Each row is followed by roughly how far along a hidden order it lies, from 0 to 12. A new part has a new order.
In the rows, 128 means zero.
[ 94 138 146 137 131 123 129 144 215 160 106 156 119 150 142 118 126 108
 158 122 129  66 116 102 115 138 123 103 125 159 135 130 134 129] => 1
[120 144 135 126 150 115 146 148 231 144  94 150 118 149 144 167 138 116
 137 119 119  57 119 115 106 149 118 118 141 147 120 113 141 163] => 1
[110 112 139 112 112 100 112  99 104 129 128 120 128 117 121 140 103 140
 121 137 136 150 120 136 154 114 124 109 123 174 122 136  95  42] => 6
[131 153 145 170  77 179  96 119 121 107 205 133 137 130 130  42 147  62
 170 190 148 191 138 143 172 144 161 114  85 135 145 152 110  98] => 9
[118 130 112 160  94 192 114 115  41 114 188  86 145 124 111  40 126  67
 164 144 140 189 142 153 161 123 147 144  96  86 149 143 123 138] => 12
[ 97 136 120 133 147 142 136 159 185 123 107 143 119 144 140 162 122 100
 146 107 121  68 130 106 106 121 131 123 153 116 139 120 143 168] => 5
[103 113 108  75 183 101 150 120 102 117  78 112 128 117 120 247  96 170
 104  74 115  67 116 119 104  98 110 141 170 116 136 111 121 125] => 7
[ 87 126 123 136 144 161 128 165 169 119 121 138 117 143 139 137 118 105
 158  96 120  72 129 105 107 112 137 120 154 112 147 128 145 156] => 6
[116 142 100 133 141 169 137 174 183 115 114 137 124 168 138 144 144  94
 148 105 114  59 129 120 101 132 125 138 140  86 129 115 157 194] => 7
[ 93 127  96 129 159 167 135 169 142 107 113 128 126 154 132 151 126 111
 139  98 115  68 128 117  95 104 133 128 161  93 141 121 149 188] => 7
[106 143 126 138 122 143 134 146 215 142 121 146 127 139 136 102 138  84
 162 132 122  82 129 111 118 139 130 127 136 118 132 119 139 160] => 4
[151 115 108 118 127 150 137 112  56 124 104 102 133  98 112 114 134 108
 141 126 127 164 132 130 120  99 138 162 115  77 145 111 145 160] => 10
[113 116 117 168 107 163 120 124  71 123 147 107 131 122 125  37 129  68
 178 147 138 161 139 143 140 124 147 132 103  76 145 136 139 156] => 9
[109 155 155 155  81 124 104 132 220 152 150 177 129 149 143  33 135 100
 162 175 138 114 127 110 145 141 125  83 108 173 124 144 121  87] => 3
[162 154 183 130  52 102 101  83 230 148 142 176 119 103 143  68 142 104
 172 204 132 178 132 124 181 164 130 110  72 168 117 133 110  40] => 3
[ 94 142 136 131 151 114 141 136 197 146 100 142 122 148 144 147 119 112
 136 117 121  62 125 110 112 135 111 111 136 149 129 122 133 150] => 3
[121 131 151 173  96 175 113 127 141 148 136 133 123 132 142  22 136  61
 190 151 136 136 139 122 145 148 139 116  83 112 140 143 142 145] => 7
[120 143 149  85 157  86 149 111 188 146  60 142 122 132 139 219 119 150
 128 107 114  50 114 111 117 127  89 117 127 167 122 111 127 112] => 4
[121 113 134  69 176  79 153 122 157 135  40 135 110 111 134 255 102 177
 110  73 110  53 114 103  97  99  96 129 163 153 124 101 136 108] => 3
[ 91 108  80  97 198 134 146 153  85 105  84  95 126 147 119 221  88 137
  97  59 116  53 122 119  85  73 115 139 190 107 132 112 137 173] => 8
[145 139 170 156  69 147  94 111 176 132 148 150 116 114 141  49 144  72
 179 183 141 181 134 117 163 140 151 106  80 170 137 143 124  63] => 5
[120 131 117  80 170 102 152 119 144 121  77 128 128 126 128 222 110 149
 116 103 112  60 119 119 113 108 106 138 156 117 128 104 128 147] => 6
[113 116 117 174  97 186 118 120  56 122 159  99 135 123 121  29 125  64
 175 144 139 172 138 145 146 123 148 135  99  78 146 139 135 155] => 10
[161 145 101 147 106 184 141 136 147 117 134 128 144 131 126  36 174  79
 163 168 115 140 147 146 125 152 137 156 122  28 119 105 156 217] => 9
[125 148 112 139 127 185 128 175 206 121 123 142 126 165 136 110 158  90
 161 125 110  72 129 120 105 145 129 140 132  71 136 118 159 192] => 6
[120 152 168 110 107  89 124 121 240 148  98 172 126 140 148 129 137 129
 146 144 126  76 120 120 141 152  95  84 112 191 107 129 114  66] => 2
[141 147 178 120  66  84 105  88 220 148 134 163 118 108 140 111 128 116
 154 175 132 143 126 121 177 153 116 101  88 176 115 130 102  23] => 3
[101 130 132  87 143  90 122 109 143 130 109 130 133 137 123 184 110 151
 113 128 125  99 114 128 133 106 107 105 139 179 122 128  99  59] => 5
[132 166 156 152  68 120 105 123 230 160 154 184 134 147 142   8 151  96
 157 205 139 127 132 112 149 154 126  92  97 165 115 136 125 103] => 2
[ 89 137 131 137 129 140 132 146 207 147 116 147 123 141 138 102 124  94
 160 118 127  76 127 104 117 131 129 116 133 131 137 125 135 147] => 4
[149 145 138 154  65 170 104 110 123 106 176 128 139 118 124  46 159  63
 175 197 142 200 135 147 168 138 154 124  80 133 136 135 119  91] => 8
[124 124 113 150 114 167 130 129 109 130 127 121 133 122 126  50 144  91
 163 143 124 142 137 130 125 125 136 135 128  70 137 119 145 169] => 8
[121 101 101  96 178 146 151 140  54 101  85  94 127 106 115 212 111 141
 119  68 120 103 125 118  98  79 135 158 159 105 152 111 138 156] => 10
[104 124 146 181  99 194 110 128 106 130 153 122 125 130 136  25 125  53
 194 144 143 138 138 132 148 141 149 119  84 103 146 148 139 148] => 9
[120 116 144 111  91 125 105 100 117 122 132 125 126 114 124  99 121 117
 150 158 133 164 122 140 156 116 133 110 110 155 128 134 105  45] => 7
[ 92 130 146  79 161  84 126 120 163 133  72 140 117 143 136 236 100 161
 114 102 117  61 108 106 116  97  97  95 141 206 130 127 114  66] => 4
[130  97 100 122 161 155 140 116  17 110 110  77 127  96 109 165 108 128
 118  90 126 165 134 131 118  86 146 158 128  85 153 121 138 158] => 12
[149 128 142 133  64 152 104 105 128 116 144 128 132 104 123  64 155  78
 170 186 138 202 129 140 161 125 149 123  90 157 135 128 116  61] => 7
[113  95 117 126 157 133 127 112   1 121 115  89 124 108 115 163  97 148
 115  86 133 155 128 129 125  79 131 137 114 121 151 139 128 118] => 11
[122 114 119 164 100 203 121 145 100 101 154 116 127 123 131  54 135  65
 181 126 133 140 140 143 138 137 157 138 120  51 140 132 145 167] => 10
[119 124 113 166 102 184 120 112  50 123 162  93 138 119 117  31 126  67
 173 147 138 181 139 148 152 120 144 139 104  73 147 133 134 155] => 10
[109 120 106 103 162 138 138 136 108 114  98 115 127 123 121 188 113 128
 129  94 120  90 124 115 105  82 129 138 157 109 148 115 134 147] => 8
[ 85 126 117 131 164 149 136 171 162 113 106 139 114 151 139 185 108 116
 128  85 124  48 125 103  97 106 131 120 156 122 141 127 144 165] => 6
[124 144 141  95 115 109 131 107 181 136  99 139 136 134 128 141 134 124
 141 140 122  94 121 128 142 132 101 115 114 157 119 117 115  86] => 5
[105 141 139 146 108 138 116 132 177 149 142 144 129 140 135  53 133  86
 164 142 132 115 133 115 135 130 120 101 113 142 128 136 129 104] => 5
[112 132 151  97 107 100 116 105 173 132 115 139 129 128 129 137 121 127
 142 139 130 112 119 129 152 126 110 104 117 170 119 130  99  39] => 5
[113 156 158 133  92  99 116 126 235 154 130 175 131 151 145  75 137 128
 149 163 130  96 126 123 143 153 100  81 115 168 107 135 117  75] => 2
[146 110 111 140 108 164 128 108  30 130 132  93 135  95 109  74 128 102
 154 124 136 180 137 136 140 109 142 163 101  67 148 124 140 145] => 11
[109 130 165  97 119  80 116 107 178 140 111 142 123 121 134 171 112 143
 134 120 131 100 117 117 152 121 107  91 123 189 122 134  93  19] => 4
[101 105  96  75 189 120 153 140  94 106  67 102 126 129 121 240  93 149
 107  57 113  50 118 123  94  82 102 141 180 106 130 106 133 150] => 8
[136 127 141 117  92  97 113  81 133 131 139 130 133 108 122  98 126 127
 135 173 133 180 126 146 162 130 123 119 107 150 115 127  99  54] => 6
[ 92 135 128 134 138 138 132 145 196 145 114 143 124 137 137 104 125  96
 161 118 125  81 130 106 116 127 128 116 135 129 137 125 137 146] => 5
[ 89 113 121 139 134 158 121 136  98 132 120 116 121 122 127  86 114 107
 161 102 128 123 128 113 124  95 138 114 135 105 154 131 135 125] => 7
[114 139 124 123 169 117 147 159 197 126  92 147 117 153 145 197 127 132
 123 101 120  43 124 113 101 136 114 118 149 123 120 115 147 184] => 3
[115 128 166  94 150  73 143 128 200 145  43 160 105 132 152 235 121 161
 129  98 118  43 107 104 103 122  89  90 126 208 121 116 143  88] => 0
[122 123 148 113  99  77 112  82 140 133 135 136 127 107 125 132 103 143
 124 162 138 165 121 137 163 120 125 106 113 181 116 133  90  39] => 5
[118 158 157 135  96 100 116 133 249 165 127 185 130 162 146  74 147 130
 145 164 132  85 118 120 139 156 103  77 112 181 106 136 125  91] => 0
[110 101 126 146 107 178 111 115  19 122 152  90 130 106 112  67 110  83
 168 113 144 179 131 132 150 101 152 138  95 110 163 145 123  99] => 11
[109 120 120  91 163 118 141 119 105 129  86 123 129 119 122 193 111 138
 131  92 121  80 116 114 115  97 117 136 136 122 144 119 126 126] => 7
[141 154 156 173  67 172  96 121 146 121 190 139 130 122 136  29 147  72
 168 200 145 192 140 133 170 150 152 113  81 141 141 150 117  97] => 7
[109 150 144 143 100 120 125 133 217 172 120 166 133 148 138  55 142  97
 161 149 134  89 125 106 129 145 116 103 118 145 124 131 132 129] => 2
[ 99 104 104  79 187 124 148 142  81 103  79 104 125 118 118 232  94 151
 111  56 118  72 117 117  96  80 119 144 174 115 143 113 127 136] => 9
[ 98 136 127 117 157 117 139 147 154 139 124 126 125 135 133 165 111 123
 139  95 121  69 124 110 117 113 111 119 136 136 137 121 130 132] => 6
[114 105 130 116 127 123 114 109  66 119 127 105 127 120 120 137 106 151
 120 118 132 167 122 138 140 101 126 119 121 149 132 140 114  83] => 9
[ 99 133 124 135 151 141 135 166 184 122 109 145 117 152 139 175 123 106
 139 100 124  51 124 105 101 124 131 122 147 124 134 122 145 171] => 4
[145 132 160 131  62 132  99  93 153 125 142 140 123 100 128  71 144 105
 172 183 134 195 128 133 174 134 145 113  91 158 134 132 110  37] => 6
[138 157 134 180  69 185 103 131 146 111 191 134 140 146 134   1 153  49
 170 208 143 179 143 148 162 154 149 117  83 120 129 145 126 140] => 9
